Below is a small trained network, with its code and all its weights. Each question gives an input and a class and asks what happens when units are switched off, that is, made to give their printed mean instead of their output.

import numpy as np


def w(rows, s, z=0):
    codes = np.array(rows[::2]) - 128.0
    scale = np.full(codes.shape[1], s)
    scale[-1] = z or s
    return codes * scale


def norm(h):
    return h / np.sqrt((h * h).mean(-1, keepdims=True) + 1e-5)


def f(y):
    return y / 2 * (1 + np.tanh(0.7978845608 * (y + 0.044715 * y**3)))


def log_softmax(a):
    a = a - a.max(-1, keepdims=True)
    return a - np.log(np.exp(a).sum(-1, keepdims=True))


def net(x, mask):
    res = np.array(x, float).reshape(1, 6) / 4 @ E
    u = 0
    for l in range(4):
        y = f(norm(res) @ A[l][:, :-1].T + A[l][:, -1])
        res = res + np.where(mask[u : u + 7], y, B[l][:, -1]) @ B[l][:, :-1]
        u += 7
    return log_softmax(norm(res)[-1] @ U[:, :-1].T + U[:, -1])


A, B = {}, {}
E = w([
[121,108,170,228,78,250],'x0',
[132,131,133,126,130,130],'x1',
[222,248,62,206,183,134],'x2',
[117,51,158,218,231,67],'x3',
[131,130,127,131,127,128],'x4',
[129,127,133,128,129,127],'x5',
],0.0025)
A[0] = w([
[92,125,140,126,144,102,2],'0.n0',
[177,92,126,111,130,135,110],'0.n1',
[173,119,147,132,93,99,135],'0.n2',
[129,105,158,167,194,129,65],'0.n3',
[140,4,107,185,233,108,73],'0.n4',
[62,49,238,59,55,94,105],'0.n5',
[152,180,200,59,133,194,81],'0.n6',
],0.003,0.0031)
B[0] = w([
[166,112,163,152,4,225,23],'0.n0',
[101,130,113,141,107,126,107],'0.n1',
[100,141,126,125,154,140,138],'0.n2',
[139,172,162,137,55,99,96],'0.n3',
[100,136,237,165,65,20,198],'0.n4',
[193,64,2,111,248,225,253],'0.n5',
[159,103,117,141,73,68,100],'0.n6',
],0.0024,0.0012)
A[1] = w([
[155,71,146,252,41,227,1],'1.n0',
[211,213,110,198,133,97,72],'1.n1',
[230,218,103,195,145,112,20],'1.n2',
[109,215,136,22,5,184,73],'1.n3',
[151,78,158,246,26,230,54],'1.n4',
[128,165,105,36,47,159,74],'1.n5',
[117,28,200,68,94,133,27],'1.n6',
],0.0034,0.00089)
B[1] = w([
[11,240,195,31,155,108,223],'1.n0',
[111,1,73,88,162,216,214],'1.n1',
[87,27,84,114,172,192,216],'1.n2',
[189,83,149,249,71,80,247],'1.n3',
[40,249,180,21,210,56,240],'1.n4',
[184,129,149,174,67,99,193],'1.n5',
[127,130,23,197,177,175,170],'1.n6',
],0.0033,0.0014)
A[2] = w([
[131,94,49,56,159,3,1],'2.n0',
[101,88,168,176,195,66,123],'2.n1',
[64,2,174,37,64,141,76],'2.n2',
[169,165,141,159,174,182,184],'2.n3',
[181,113,88,45,125,4,82],'2.n4',
[161,176,96,117,170,122,132],'2.n5',
[192,130,60,98,160,32,90],'2.n6',
],0.0037,0.00093)
B[2] = w([
[77,182,147,104,95,163,248],'2.n0',
[186,135,131,132,4,159,237],'2.n1',
[201,129,38,163,211,199,181],'2.n2',
[81,51,130,34,115,114,158],'2.n3',
[46,210,224,126,151,175,232],'2.n4',
[62,77,126,123,107,147,157],'2.n5',
[77,124,197,125,119,212,226],'2.n6',
],0.0038,0.0018)
A[3] = w([
[205,84,131,138,87,123,11],'3.n0',
[104,67,175,220,130,55,159],'3.n1',
[113,45,64,87,168,181,2],'3.n2',
[161,118,124,170,58,121,207],'3.n3',
[129,134,160,172,151,125,141],'3.n4',
[150,168,69,99,28,150,231],'3.n5',
[142,145,2,124,199,156,45],'3.n6',
],0.0049,0.00067)
B[3] = w([
[144,179,182,156,114,108,128],'3.n0',
[231,159,94,96,3,68,238],'3.n1',
[196,129,26,224,159,198,250],'3.n2',
[193,121,161,63,142,23,156],'3.n3',
[127,119,148,63,86,108,156],'3.n4',
[141,52,168,166,145,20,233],'3.n5',
[144,46,93,166,119,182,221],'3.n6',
],0.0038,0.0017)
U = w([
[150,68,37,168,173,213,254],'0',
[2,209,190,73,151,144,115],'1',
[217,112,153,143,32,25,1],'2',
],0.0074,0.00094)

Each question gives the input, the list of numbers given to net, and the class t.
The units are the neurons (one row each of A and B). Each row of codes is followed by its name. A weight is (code - 128) times the scale printed after its matrix; where a second scale follows, it is the last column's (A, B and U).
mask holds one flag per neuron, layer by layer. A switched-off neuron (its flag False) gives its mean, the last column of its row in B, instead of its output. The means were averaged over made-up inputs and are rounded, as every weight is.
A unit's drop is (log p(t) with every unit on - log p(t) with that unit switched off) / (log p(t) with every unit on - log p(t) with every unit switched off).
The circuit of an input: a set's keep is (log p(t) with only the set's units on - log p(t) with every unit switched off) / (log p(t) with every unit on - log p(t) with every unit switched off). Starting from the 12 units with the biggest drops (on a tie, the unit counted first), units are removed one at a time, each time the one whose removal leaves the highest keep (on an exact tie, the one counted first), for as long as the keep stays at least 0.8.
circuit, biggest first: the units of the circuit, biggest drop first
most important unit: the unit with the biggest drop
k most important neurons: the k neurons with the biggest drops, biggest first
k most important neurons of layer l: the k neurons of layer l with the biggest drops, biggest first
drop when u is switched off: that unit's drop, to one decimal
input [-3,8,-4,-5,6,-7], class 2: circuit, biggest first -> (1.n3)
input [-8,-8,-8,-1,2,2], class 0: 2 most important neurons -> (2.n2; 0.n5)
input [8,-4,7,-8,7,6], class 1: circuit, biggest first -> (1.n0; 1.n4)
input [1,-2,2,-3,5,-6], class 2: 3 most important neurons -> (1.n3; 0.n5; 1.n5)
input [-5,6,3,0,0,-2], class 1: 2 most important neurons -> (0.n5; 2.n4)
input [5,-2,-1,-8,6,-8], class 2: circuit, biggest first -> (1.n3; 3.n5)
input [-2,0,3,-5,-2,-8], class 2: circuit, biggest first -> (0.n5; 1.n3)
input [7,1,-5,2,-2,7], class 1: 2 most important neurons -> (1.n0; 1.n4)
input [-7,-7,-7,0,3,8], class 0: circuit, biggest first -> (2.n2; 3.n2)
input [8,6,7,-8,5,8], class 1: 2 most important neurons of layer 3 -> (3.n2; 3.n1)
input [6,1,-5,4,1,-3], class 1: 4 most important neurons -> (1.n0; 1.n4; 1.n1; 1.n2)
input [-2,2,-6,-5,-8,3], class 0: 2 most important neurons -> (0.n5; 2.n2)
input [5,-3,-4,2,3,-3], class 1: 3 most important neurons -> (1.n0; 1.n4; 1.n1)
input [3,-3,-4,8,-2,2], class 2: most important unit -> 3.n1
input [-8,-5,-8,5,3,-2], class 0: 3 most important neurons of layer 1 -> (1.n4; 1.n0; 1.n6)
input [-3,-4,1,3,5,-6], class 1: 2 most important neurons -> (1.n3; 2.n4)
input [-8,3,-8,-4,3,6], class 0: 3 most important neurons -> (2.n2; 0.n5; 1.n4)
input [5,3,7,-8,-4,-6], class 2: 2 most important neurons of layer 3 -> (3.n5; 3.n2)
input [-2,-2,-7,-1,3,-6], class 0: drop when 1.n0 is switched off -> 0.0
input [-1,3,-4,-7,-8,2], class 2: drop when 1.n5 is switched off -> 0.1
input [-1,6,0,-2,-5,3], class 2: most important neuron -> (1.n3)
